Below are the code and all the weights of a small trained network. Each question names an input and a class and asks about switching units off, where a switched-off unit gives its printed mean instead of its output.

import numpy as np


def w(rows, s, z=0):
    codes = np.array(rows[::2]) - 128.0
    scale = np.full(codes.shape[1], s)
    scale[-1] = z or s
    return codes * scale


def norm(h):
    return h / np.sqrt((h * h).mean(-1, keepdims=True) + 1e-5)


def f(y):
    return y / 2 * (1 + np.tanh(0.7978845608 * (y + 0.044715 * y**3)))


def log_softmax(a):
    a = a - a.max(-1, keepdims=True)
    return a - np.log(np.exp(a).sum(-1, keepdims=True))


def net(x, mask):
    res = np.array(x, float).reshape(1, 5) / 4 @ E
    u = 0
    for l in range(2):
        y = f(norm(res) @ A[l][:, :-1].T + A[l][:, -1])
        res = res + np.where(mask[u : u + 14], y, B[l][:, -1]) @ B[l][:, :-1]
        u += 14
    return log_softmax(norm(res)[-1] @ U[:, :-1].T + U[:, -1])


A, B = {}, {}
E = w([
[88,173,8,223,130,106],'x0',
[123,163,94,36,139,60],'x1',
[126,125,125,123,129,130],'x2',
[68,117,141,152,3,78],'x3',
[119,102,46,40,13,246],'x4',
],0.0062)
A[0] = w([
[148,128,42,134,116,151,52],'0.n0',
[156,87,150,213,160,251,97],'0.n1',
[159,199,54,2,168,88,100],'0.n2',
[240,147,51,98,135,220,110],'0.n3',
[213,96,202,40,186,185,118],'0.n4',
[51,42,74,100,32,134,129],'0.n5',
[52,14,205,80,99,106,130],'0.n6',
[133,145,4,182,196,125,78],'0.n7',
[209,193,113,120,247,202,1],'0.n8',
[150,168,66,168,105,106,85],'0.n9',
[83,70,171,186,135,225,75],'0.n10',
[133,104,90,154,143,134,63],'0.n11',
[214,117,42,92,113,206,49],'0.n12',
[101,85,169,82,132,146,72],'0.n13',
],0.0079,0.0098)
B[0] = w([
[178,160,146,126,86,155,121],'0.n0',
[159,87,75,135,118,61,189],'0.n1',
[159,61,87,171,111,82,203],'0.n2',
[76,120,157,132,159,142,199],'0.n3',
[157,198,90,138,123,127,255],'0.n4',
[101,128,157,142,163,151,238],'0.n5',
[152,169,103,136,122,115,210],'0.n6',
[163,191,117,167,115,141,182],'0.n7',
[119,114,72,100,250,175,146],'0.n8',
[204,158,132,153,116,144,131],'0.n9',
[165,93,98,124,106,84,147],'0.n10',
[187,157,137,102,99,140,102],'0.n11',
[69,125,161,106,141,163,154],'0.n12',
[162,146,110,105,116,136,123],'0.n13',
],0.016,0.005)
A[1] = w([
[160,6,69,114,91,73,46],'1.n0',
[114,102,67,71,79,201,82],'1.n1',
[152,210,85,151,93,129,43],'1.n2',
[90,155,155,142,34,90,101],'1.n3',
[118,78,121,207,112,125,248],'1.n4',
[127,134,184,145,171,71,3],'1.n5',
[236,104,211,62,106,133,85],'1.n6',
[173,178,131,173,182,85,123],'1.n7',
[68,113,167,167,177,91,45],'1.n8',
[71,148,200,153,91,107,64],'1.n9',
[170,207,151,156,102,165,63],'1.n10',
[171,120,182,101,131,155,47],'1.n11',
[131,102,67,80,97,50,60],'1.n12',
[213,83,158,45,150,156,117],'1.n13',
],0.012,0.0064)
B[1] = w([
[192,94,186,64,103,40,170],'1.n0',
[100,130,238,194,101,106,164],'1.n1',
[167,184,152,102,108,204,169],'1.n2',
[142,107,53,179,242,141,165],'1.n3',
[201,127,158,72,126,96,254],'1.n4',
[108,111,206,183,24,170,139],'1.n5',
[195,189,63,246,75,160,132],'1.n6',
[61,78,155,106,56,172,246],'1.n7',
[94,164,159,88,66,203,153],'1.n8',
[105,115,48,107,215,170,158],'1.n9',
[161,147,107,58,87,129,155],'1.n10',
[113,132,140,184,111,118,114],'1.n11',
[246,57,161,102,114,141,159],'1.n12',
[139,120,122,232,142,81,135],'1.n13',
],0.013,0.0084)
U = w([
[63,112,209,146,102,154,117],'0',
[188,224,72,193,90,164,100],'1',
[121,121,124,92,136,145,215],'2',
[174,58,126,144,131,76,109],'3',
[110,107,86,147,218,154,104],'4',
[109,135,124,60,126,135,102],'5',
[68,212,95,113,130,13,3],'6',
[67,217,93,114,132,6,3],'7',
],0.022,0.026)

Each question gives the input, the list of numbers given to net, and the class t.
The units are the neurons (one row each of A and B). Each row of codes is followed by its name. A weight is (code - 128) times the scale printed after its matrix; where a second scale follows, it is the last column's (A, B and U).
mask holds one flag per neuron, layer by layer. A switched-off neuron (its flag False) gives its mean, the last column of its row in B, instead of its output. The means were averaged over made-up inputs and are rounded, as every weight is.
A unit's drop is (log p(t) with every unit on - log p(t) with that unit switched off) / (log p(t) with every unit on - log p(t) with every unit switched off).
The circuit of an input: a set's keep is (log p(t) with only the set's units on - log p(t) with every unit switched off) / (log p(t) with every unit on - log p(t) with every unit switched off). Starting from the 12 units with the biggest drops (on a tie, the unit counted first), units are removed one at a time, each time the one whose removal leaves the highest keep (on an exact tie, the one counted first), for as long as the keep stays at least 0.8.
circuit, biggest first: the units of the circuit, biggest drop first
unit that matters most: the unit with the biggest drop
top k neurons: the k neurons with the biggest drops, biggest first
k most important neurons of layer l: the k neurons of layer l with the biggest drops, biggest first
input [-3,-7,-5,3,6], class 3: circuit, biggest first	[0.n10 0.n1 1.n7]
input [-7,-6,-6,1,5], class 1: unit that matters most	0.n2
input [5,6,2,7,4], class 4: top 2 neurons	[0.n5 0.n1]
input [-7,-3,5,-7,8], class 0: top 3 neurons	[1.n1 0.n3 0.n12]
input [-8,-8,6,6,-5], class 1: 2 most important neurons of layer 0	[0.n2 0.n6]
input [2,-7,-5,-6,6], class 3: top 3 neurons	[0.n1 0.n10 1.n7]
input [-6,-6,-4,5,-5], class 1: circuit, biggest first	[1.n6 0.n2 0.n5 0.n3]
input [8,-8,-4,6,8], class 0: top 4 neurons	[0.n4 1.n1 0.n6 0.n2]
input [-7,7,0,-8,2], class 4: 2 most important neurons of layer 0	[0.n4 0.n1]
input [-8,-5,3,-8,8], class 0: top 3 neurons	[1.n1 0.n3 0.n12]
input [-4,7,-1,-7,-1], class 3: top 2 neurons	[0.n2 0.n5]
input [5,-6,5,0,2], class 3: top 3 neurons	[0.n1 0.n4 0.n10]
input [7,-6,-7,-6,8], class 0: circuit, biggest first	[0.n12 1.n1]
input [-7,-3,-2,8,-3], class 4: circuit, biggest first	[1.n3 1.n9]
input [-4,0,4,3,3], class 1: circuit, biggest first	[0.n6]
input [-2,2,1,5,5], class 0: top 4 neurons	[1.n1 0.n7 0.n4 1.n4]
input [-4,1,0,-1,-4], class 0: 2 most important neurons of layer 1	[1.n7 1.n4]
input [-4,-7,-6,-2,4], class 3: 2 most important neurons of layer 0	[0.n1 0.n10]
input [-3,-7,-3,-1,-7], class 0: top 2 neurons	[0.n2 1.n5]
input [3,8,-7,0,0], class 3: circuit, biggest first	[0.n2]
input [-4,-4,3,5,-1], class 4: top 2 neurons	[1.n3 0.n4]
input [-5,-7,6,7,-3], class 3: top 3 neurons	[0.n10 0.n4 0.n3]
input [-4,-5,-2,-7,1], class 4: top 3 neurons	[0.n8 0.n4 0.n2]
input [0,-5,3,2,4], class 3: top 4 neurons	[0.n10 0.n1 1.n7 1.n0]
input [4,-6,4,3,-6], class 0: top 2 neurons	[0.n2 1.n8]
input [2,0,2,5,3], class 4: 2 most important neurons of layer 1	[1.n9 1.n7]
input [-5,-4,-7,-7,-8], class 0: unit that matters most	1.n7
input [2,-6,-1,-8,6], class 4: top 2 neurons	[0.n3 1.n7]
input [-6,7,-5,-8,5], class 4: 2 most important neurons of layer 1	[1.n4 1.n0]
